Below is a small trained network, with its code and all its weights. Each question gives an input and a class and asks what happens when units are switched off, that is, made to give their printed mean instead of their output.

import numpy as np


def w(rows, s, z=0):
    codes = np.array(rows[::2]) - 128.0
    scale = np.full(codes.shape[1], s)
    scale[-1] = z or s
    return codes * scale


def f(y):
    return np.maximum(y, 0)


def log_softmax(a):
    a = a - a.max(-1, keepdims=True)
    return a - np.log(np.exp(a).sum(-1, keepdims=True))


def net(x, mask):
    res = np.array(x, float).reshape(1, 5) / 4 @ E
    y = f(res @ A[0][:, :-1].T + A[0][:, -1])
    res = res + np.where(mask, y, B[0][:, -1]) @ B[0][:, :-1]
    return log_softmax(res[-1] @ U[:, :-1].T + U[:, -1])


A, B = {}, {}
E = w([
[41,254,116],'x0',
[131,128,133],'x1',
[87,86,56],'x2',
[129,128,128],'x3',
[196,192,56],'x4',
],0.0098)
A[0] = w([
[105,100,250,49],'n0',
[217,165,121,20],'n1',
[74,55,165,7],'n2',
[178,68,162,23],'n3',
[166,80,136,82],'n4',
[177,51,110,86],'n5',
],0.014,0.0016)
B[0] = w([
[252,103,78,231],'n0',
[164,32,77,234],'n1',
[178,159,2,216],'n2',
[9,232,174,232],'n3',
[80,211,134,211],'n4',
[92,143,155,254],'n5',
],0.008,0.0078)
U = w([
[160,68,61,114],'0',
[7,192,224,2],'1',
[117,80,122,234],'2',
],0.014,0.0045)

Each question gives the input, the list of numbers given to net, and the class t.
The units are the neurons (one row each of A and B). Each row of codes is followed by its name. A weight is (code - 128) times the scale printed after its matrix; where a second scale follows, it is the last column's (A, B and U).
mask holds one flag per neuron, in row order. A switched-off neuron (its flag False) gives its mean, the last column of its row in B, instead of its output. The means were averaged over made-up inputs and are rounded, as every weight is.
A unit's drop is (log p(t) with every unit on - log p(t) with that unit switched off) / (log p(t) with every unit on - log p(t) with every unit switched off).
The circuit of an input: a set's keep is (log p(t) with only the set's units on - log p(t) with every unit switched off) / (log p(t) with every unit on - log p(t) with every unit switched off). Starting from all 6 units, units are removed one at a time, each time the one whose removal leaves the highest keep (on an exact tie, the one counted first), for as long as the keep stays at least 0.8.
units of the circuit, in order: the units of the circuit, biggest drop first
top k neurons: the k neurons with the biggest drops, biggest first
drop of u: that unit's drop, to one decimal
input [-8,-3,-6,-5,4], class 1: units of the circuit, in order -> (n3)
input [6,6,3,6,-7], class 0: units of the circuit, in order -> (n3, n2)
input [-4,4,2,3,-2], class 1: units of the circuit, in order -> (n3, n1)
input [-7,0,-4,-4,6], class 1: units of the circuit, in order -> (n3, n4)
input [6,8,-1,-3,-6], class 0: units of the circuit, in order -> (n0, n3)
input [4,-7,-4,-7,5], class 0: top 2 neurons -> (n3, n1)
input [-4,-1,0,-7,-3], class 1: top 2 neurons -> (n3, n1)
input [-8,3,-7,7,0], class 1: top 2 neurons -> (n3, n4)
input [6,3,-7,-3,-5], class 2: top 2 neurons -> (n0, n3)
input [2,-8,-6,-8,-2], class 2: top 3 neurons -> (n3, n0, n2)
input [6,8,7,4,-7], class 0: units of the circuit, in order -> (n2, n3)
input [3,4,-3,1,-4], class 0: top 2 neurons -> (n0, n3)
input [4,-1,-7,8,-6], class 2: top 2 neurons -> (n0, n1)
input [3,-7,-5,-8,-3], class 2: top neuron -> (n3)
input [2,4,-7,-1,-7], class 0: drop of n0 -> 0.3
input [-6,-2,4,3,-3], class 1: drop of n1 -> 0.1
input [2,-2,-1,2,-3], class 0: drop of n3 -> 0.7
